The rows lie along a hidden order. The number after each row says roughly how far along it the row is, from 0 to 30. A new part has a new order.
[-0.49 -0.50  4.19 -1.50  0.48  2.35  0.01 -1.12 -2.39  1.27  0.56  0.45
  1.85 -0.25  0.22 -0.06 -0.12  2.35  0.83  0.94 -0.49  1.03 -2.57  2.66
 -1.71  0.68  3.37  2.31  0.46 -1.40  0.02  0.41  0.25 -0.53 -0.02  0.92
  0.45 -1.01  0.91  2.12 -0.18 -0.31  0.57  0.28] | 8
[ 1.48  0.69 -3.47  0.99  1.81  1.41  0.58  0.06  0.94  0.02 -1.82 -3.48
 -0.32 -2.42  0.31  1.62  2.25 -0.52  4.33 -0.26  0.53 -1.46 -3.98  0.55
 -3.41 -0.84  1.84 -3.78 -2.08  2.34 -2.00 -0.27  0.25 -0.05 -0.94 -5.29
  2.15  2.43  3.01 -1.16 -2.22 -2.71  5.97 -0.32] | 28
[ 0.06 -0.03 -3.63 -1.34 -0.41  0.46  0.25 -0.67 -1.02 -0.52 -0.73 -0.08
 -1.03  0.03 -0.33  0.74 -0.05 -1.01  1.22  0.25 -0.56 -0.69  0.50  2.06
 -1.76 -0.14  0.48 -1.32  0.60 -0.59  0.79  0.06  0.25  0.35  0.50 -1.18
  2.27 -0.81  3.23 -0.86  2.43  0.62 -2.44  0.43] | 15
[-0.66 -0.71  5.46 -1.44  0.86  2.38 -0.17 -1.25 -2.92  1.66  0.64  0.28
  2.39  0.09  0.41 -0.30 -0.09  2.93  0.95  1.07 -0.53  1.25 -1.56  3.10
 -1.43  0.79  4.01  2.95  0.62 -1.53  0.00  0.48  0.24 -0.71  0.15  2.10
  0.94 -1.45  0.89  2.42 -0.52  1.22  0.37  0.36] | 7
[-0.18  1.08  0.08 -2.02  2.99  2.82  0.41 -0.85 -2.72  1.33  0.00 -0.44
  0.15 -0.43  1.02  0.45  0.54  1.94  3.05  0.72  0.02 -0.41 -4.89  2.02
 -1.99  0.30  4.39  1.08  0.65  1.23 -0.78  0.23  0.04 -1.20 -0.34  0.64
 -0.37 -0.17  4.60  0.91 -2.06  0.71  2.45  0.79] | 14
[ 0.67  3.97 -9.99 -4.63  3.07  0.68  1.24 -0.10 -0.34 -2.53 -2.18 -0.84
 -8.52 -0.65 -0.23  1.75 -0.30 -5.16  4.45  0.50  0.39 -3.73  0.05 -1.06
 -1.28 -0.64 -0.84 -4.79  1.52  3.51  0.14 -0.42 -0.44  0.40 -0.19 -3.46
  0.24  1.28  9.97 -5.67  2.59  0.57 -2.38  1.24] | 30
[ 0.91  1.41 -5.93 -0.80  2.44  1.97  0.78 -0.19 -0.34 -0.28 -1.39 -2.60
 -1.90 -1.73  0.69  1.33  2.04 -1.12  4.22  0.03  0.43 -1.63 -4.02  1.26
 -3.27 -0.55  1.85 -2.98 -0.46  2.34 -1.58 -0.20 -0.01 -0.61 -0.63 -2.55
  0.15  1.66  5.56 -1.71 -1.59 -0.93  3.76  0.39] | 24
[-0.31 -0.80  3.82 -0.73 -0.36  1.82 -0.05 -0.96 -1.75  0.82  0.21 -0.26
  1.81 -0.24  0.03  0.31  0.26  2.06  1.35  0.71 -0.57  0.57 -2.02  3.23
 -2.52  0.40  1.24  1.38  0.21 -1.43  0.03  0.34  0.35 -0.26  0.19  0.14
  2.33 -0.87  0.77  1.64  0.11  0.29  0.07  0.15] | 10
[ 0.83  1.62 -7.82 -1.51  3.18  2.17  0.78 -0.32 -1.44  0.11 -1.73 -1.77
 -1.53 -1.25  0.96  1.47  1.30 -0.36  4.41  0.01  0.30 -2.26 -3.67  0.48
 -3.50 -0.70  2.95 -2.44  0.03  2.77 -1.17 -0.20 -0.02 -0.67 -0.36 -2.90
  0.42  1.35  6.78 -2.61 -1.51 -0.65  3.16  0.54] | 24
[-0.13 -0.25  1.12 -1.32 -0.26  0.87  0.16 -0.65 -0.55 -0.10  0.04 -2.20
 -0.88 -0.63 -0.44  0.10  0.71 -0.79  1.04  1.06 -0.20  0.88 -1.14  2.17
 -0.12  0.49 -0.07  0.15 -0.10 -1.17  0.05  0.10  0.13  0.03 -0.16  0.42
  0.84 -0.79  0.83  1.32  1.13  0.80  0.01  0.30] | 12
[-0.07  0.32  4.93 -1.82  0.76  1.23  0.31 -0.32  0.78 -0.11  0.08 -2.14
 -2.91 -1.40 -0.36  0.29  1.51 -1.61  0.62  1.33  0.36  1.26 -2.97  2.39
  0.19  0.64 -0.60 -0.88 -0.08  0.20 -0.73  0.01 -0.10 -0.36 -0.82  1.22
 -1.37  0.13  1.48  2.18 -0.47  0.33  1.72  0.66] | 14
[ 1.26  1.31 -6.46 -0.44  1.34  0.76  0.75  0.15  1.40 -1.24 -1.81 -2.95
 -3.12 -2.38 -0.07  1.53  1.87 -2.28  4.00  0.14  0.58 -1.64 -2.78  0.12
 -1.73 -0.66  0.03 -4.45 -1.14  2.35 -1.38 -0.50  0.03  0.32 -0.85 -4.85
  1.30  2.20  4.56 -2.30 -0.75 -1.51  3.73  0.10] | 28
[ 0.87  1.37 -5.50 -1.07  2.47  1.80  0.72 -0.35 -0.23 -0.13 -1.37 -2.71
 -2.41 -1.82  0.53  1.30  1.85 -1.19  3.44  0.28  0.50 -0.76 -3.85  0.87
 -1.85 -0.43  1.30 -2.93 -0.43  2.23 -1.47 -0.25 -0.13 -0.55 -0.70 -2.46
 -0.14  1.40  5.23 -1.43 -1.80 -0.56  3.46  0.39] | 23
[ 1.09  0.24 -2.33  0.49  0.95  1.21  0.51  0.12  1.11 -0.11 -1.15 -3.61
 -1.38 -2.25  0.13  1.24  2.45 -1.31  2.51  0.20  0.38 -0.39 -3.09  1.32
 -1.22 -0.26  0.14 -3.19 -1.69  1.04 -1.61 -0.28  0.14 -0.22 -0.90 -2.65
  0.36  1.60  2.28  0.03 -1.53 -1.38  4.74 -0.04] | 21
[-1.15 -0.96  8.92 -2.87 -0.77  1.06 -0.19 -0.95 -1.61  0.74  1.82 -0.44
 -1.20  0.28 -0.44 -0.89  0.32 -0.34 -2.62  1.88 -0.28  3.62 -1.27  3.48
  2.44  1.54 -1.24  3.72  1.79 -2.85  0.56  0.42 -0.21 -0.66 -0.07  6.65
 -2.94 -2.48 -2.38  4.49  1.38  3.63 -2.22  1.21] | 0
[-0.40 -0.60  4.97 -1.47 -0.67  0.78  0.07 -0.55 -0.17 -0.20  0.28 -1.28
 -0.83 -0.87 -0.65  0.20  0.67 -0.78 -0.05  1.21 -0.12  1.70 -1.60  2.51
  0.68  0.70 -0.53  0.43  0.13 -1.63  0.19  0.18  0.13  0.13 -0.41  0.78
  0.24 -0.86 -0.61  2.50  1.12  1.06 -0.91  0.36] | 10
[ 0.17  1.29 -2.37 -2.13  2.00  1.86  0.58 -0.70 -1.53  0.20 -0.54 -1.01
 -2.02 -0.52  0.45  0.68  0.56 -0.47  2.02  0.77  0.02 -0.66 -3.11  1.62
 -1.70  0.05  1.91 -0.74  0.69  0.93 -0.52  0.05  0.02 -0.67 -0.15 -0.04
 -0.13 -0.01  4.77 -0.63 -0.50  1.05  1.24  0.76] | 16
[-0.97 -1.03  8.25 -2.13  1.36  2.78 -0.11 -1.33 -3.17  1.90  1.25  0.18
  2.12  0.09  0.61 -0.56  0.01  3.04  0.60  1.26 -0.31  2.12 -3.59  3.36
 -0.55  1.14  3.92  4.36  0.94 -1.39 -0.18  0.54  0.06 -1.20 -0.10  3.39
 -0.95 -1.75  2.11  3.50 -1.40  1.92  1.11  0.68] | 3
[-0.75 -0.17  5.99 -2.22  0.92  2.12 -0.13 -1.18 -2.22  1.17  1.16 -0.48
 -1.16 -0.33  0.10 -0.71  0.12  1.26 -0.16  1.73 -0.07  2.39 -3.41  2.56
  0.00  1.21  2.01  3.03  0.90 -1.35 -0.03  0.40 -0.07 -0.84 -0.32  3.88
 -1.18 -1.30  0.50  3.56 -0.71  2.01  0.61  0.80] | 5
[ 0.27 -0.94 -1.25  0.28  0.17  1.74 -0.08 -0.96 -1.94  0.87 -0.83  0.17
  3.23 -0.38  0.54  0.64  0.23  2.29  2.19 -0.18 -0.86 -0.88 -1.28  2.45
 -3.73 -0.32  3.86 -0.67 -0.35 -0.73  0.14  0.20  0.57 -0.12  0.58 -2.50
  3.64 -0.50  2.31 -0.45  0.40 -0.71  0.52 -0.08] | 15
[ 0.74  0.71 -7.44 -0.73  1.64  1.83  0.57 -0.23 -1.22 -0.05 -1.50 -1.07
 -0.67 -0.66  0.69  1.29  0.91  0.16  3.52 -0.13 -0.20 -1.74 -2.24  1.22
 -3.54 -0.71  2.59 -2.24  0.00  1.45 -0.58 -0.10  0.23 -0.21  0.15 -3.17
  1.89  0.63  6.00 -2.30 -0.32 -0.22  1.45  0.29] | 22
[-0.28 -2.57  6.59  1.53 -1.39  2.26 -0.51 -1.41 -3.06  2.29  0.28  1.18
  8.11  0.43  0.50 -0.14 -0.35  5.51  1.15  0.08 -1.37  0.87 -1.30  3.91
 -4.08  0.01  6.14  2.74 -0.75 -2.75  0.46  0.57  0.86 -0.14  0.80 -2.75
  5.14 -1.66 -1.09  2.16 -0.17 -0.94  0.46 -0.59] | 7
